Below is a small trained network, with its code and all its weights. Each question gives an input and a target symbol and asks what happens when units are switched off, that is, made to give their printed mean instead of their output.

import numpy as np


def w(rows, s, z=0):
    codes = np.array(rows[::2]) - 128.0
    scale = np.full(codes.shape[1], s)
    scale[-1] = z or s
    return codes * scale


def f(y):
    return np.maximum(y, 0)


def softmax(a):
    e = np.exp(a - a.max(-1, keepdims=True))
    return e / e.sum(-1, keepdims=True)


def log_softmax(a):
    a = a - a.max(-1, keepdims=True)
    return a - np.log(np.exp(a).sum(-1, keepdims=True))


def net(x, mask):
    ids = ['αεζθλμξστω'.index(c) for c in x.split()]
    T = len(ids)
    res = E[ids] + P[:T]
    r = res
    for j in range(2):
        rows = slice(2 * j, 2 * j + 2)
        q, k, v = (r @ M[0][rows].T for M in (Q, K, V))
        z = softmax(np.where(np.tri(T) > 0, q @ k.T / 2**0.5, -1e9)) @ v
        o = O[0][rows]
        res = res + np.where(mask[j], z, o[:, -1]) @ o[:, :-1]
    y = f(res @ A[0][:, :-1].T + A[0][:, -1])
    res = res + np.where(mask[2:10], y, B[0][:, -1]) @ B[0][:, :-1]
    return log_softmax(res[-1] @ U[:, :-1].T + U[:, -1])


Q, K, V, O, A, B = {}, {}, {}, {}, {}, {}
E = w([
[60,34,198,198,150],'α',
[44,180,138,94,187],'ε',
[65,239,81,76,154],'ζ',
[220,195,175,109,158],'θ',
[58,185,127,166,149],'λ',
[95,225,92,142,133],'μ',
[63,143,122,119,140],'ξ',
[133,117,153,3,20],'σ',
[89,149,89,189,161],'τ',
[48,59,246,3,128],'ω',
],0.018)
P = w([
[97,68,82,58,246],'0',
[82,94,112,79,229],'1',
[81,106,131,96,207],'2',
[83,122,153,107,184],'3',
[81,133,175,114,169],'4',
[83,138,187,119,150],'5',
[83,145,202,121,132],'6',
[89,149,218,128,123],'7',
[89,151,230,131,107],'8',
[88,153,240,130,94],'9',
[91,153,250,137,78],'10',
[96,163,255,133,74],'11',
[91,150,253,151,76],'12',
],0.01)
Q[0] = w([
[229,86,85,67,37],'h0',
[6,171,186,121,141],'h0',
[26,169,209,65,206],'h1',
[29,84,141,155,113],'h1',
],0.012)
K[0] = w([
[76,84,67,181,149],'h0',
[165,147,254,105,84],'h0',
[113,51,217,147,124],'h1',
[76,114,145,95,66],'h1',
],0.017)
V[0] = w([
[241,104,115,51,107],'h0',
[223,144,207,147,221],'h0',
[100,1,176,105,88],'h1',
[162,150,74,118,80],'h1',
],0.0076)
O[0] = w([
[255,96,198,65,40,109],'h0',
[236,191,239,123,195,153],'h0',
[213,49,86,47,115,254],'h1',
[91,154,138,133,46,28],'h1',
],0.008,0.015)
A[0] = w([
[80,196,120,115,171,105],'n0',
[168,166,103,112,148,208],'n1',
[148,188,55,160,92,89],'n2',
[164,156,57,250,131,218],'n3',
[166,113,139,70,116,28],'n4',
[117,93,167,96,144,236],'n5',
[188,88,80,108,182,2],'n6',
[61,133,55,76,88,102],'n7',
],0.013,0.0045)
B[0] = w([
[103,156,215,97,87,185],'n0',
[121,89,113,121,110,187],'n1',
[204,170,88,145,81,133],'n2',
[189,193,3,140,172,148],'n3',
[65,153,113,215,165,213],'n4',
[179,145,76,119,107,254],'n5',
[69,147,154,53,102,243],'n6',
[139,71,112,167,59,176],'n7',
],0.012,0.015)
U = w([
[35,159,143,215,185,124],'α',
[38,105,242,146,155,57],'ε',
[211,85,88,179,63,198],'ζ',
[159,110,105,21,149,151],'θ',
[104,157,189,119,41,50],'λ',
[203,185,214,89,137,136],'μ',
[54,56,146,206,254,93],'ξ',
[154,162,31,195,204,77],'σ',
[102,66,189,204,143,246],'τ',
[180,210,83,85,85,163],'ω',
],0.0077,0.012)

Each question gives the input, a string of symbols that net reads in full, and the target symbol t.
The units are the heads (2 rows each of Q, K, V and O) and the neurons (one row each of A and B). Each row of codes is followed by its name. A weight is (code - 128) times the scale printed after its matrix; where a second scale follows, it is the last column's (O, A, B and U).
mask holds one flag per unit, heads first, then neurons. A switched-off unit (its flag False) gives its mean, the last column of its rows in O or B, instead of its output. The means were averaged over made-up inputs and are rounded, as every weight is.
A unit's drop is (log p(t) with every unit on - log p(t) with that unit switched off) / (log p(t) with every unit on - log p(t) with every unit switched off).
The circuit of an input: a set's keep is (log p(t) with only the set's units on - log p(t) with every unit switched off) / (log p(t) with every unit on - log p(t) with every unit switched off). Starting from all 10 units, units are removed one at a time, each time the one whose removal leaves the highest keep (on an exact tie, the one counted first), for as long as the keep stays at least 0.8.
units of the circuit, in order: the units of the circuit, biggest drop first
unit that matters most: the unit with the biggest drop
k most important neurons: the k neurons with the biggest drops, biggest first
heads that matter: for each layer, one digit per head in row order, 1 if its drop is at least 0.15 and else 0, layers parted by /
drop when u is switched off: that unit's drop, to one decimal
input τ ξ ξ τ, target σ: units of the circuit, in order	n3, h0
input μ τ ζ α σ ε α ζ σ, target ζ: 3 most important neurons	n7, n6, n0
input μ α σ σ μ ε ω α, target θ: unit that matters most	h1
input τ μ μ λ σ τ σ, target ζ: units of the circuit, in order	n7, n6, h0
input λ μ α τ λ λ ξ θ τ λ σ μ α, target ζ: 2 most important neurons	n5, n6
input λ ζ ω μ α α ζ θ τ μ σ μ μ, target ζ: heads that matter	10
input μ ω ε ε ζ μ ζ μ λ, target θ: heads that matter	01
input ξ ζ α, target θ: 4 most important neurons	n4, n6, n5, n7
input ζ ξ μ λ, target α: 4 most important neurons	n0, n5, n3, n6
input α α λ σ α λ α ξ, target ζ: units of the circuit, in order	h0, n7
input θ σ ξ σ λ θ ξ, target μ: 2 most important neurons	n7, n3
input ξ α ζ α α μ ζ α, target ξ: 3 most important neurons	n0, n7, n6
input σ ζ α α α ξ ζ α, target ζ: 2 most important neurons	n5, n0
input μ α α ξ τ σ ζ α μ λ ε α ξ, target ζ: units of the circuit, in order	h0, n6
input ω λ λ ζ μ, target θ: units of the circuit, in order	h1, n6, n1
input σ μ λ λ ε τ, target ζ: units of the circuit, in order	h0, h1, n6
input ξ λ λ ζ λ ζ λ, target α: 4 most important neurons	n0, n3, n5, n6
input λ λ λ λ ω μ λ θ α ζ μ α, target μ: most important neuron	n5
input θ ε θ α ζ α λ λ ε, target μ: 2 most important neurons	n7, n3
input λ ε ζ, target λ: drop when n7 is switched off	0.2
input ξ θ ξ τ ζ, target μ: drop when n2 is switched off	0.0
input ζ α τ μ α α λ α τ, target σ: drop when h0 is switched off	1.4
input μ ε θ λ, target μ: most important neuron	n4
input λ ξ λ ζ, target λ: 2 most important neurons	n0, n7
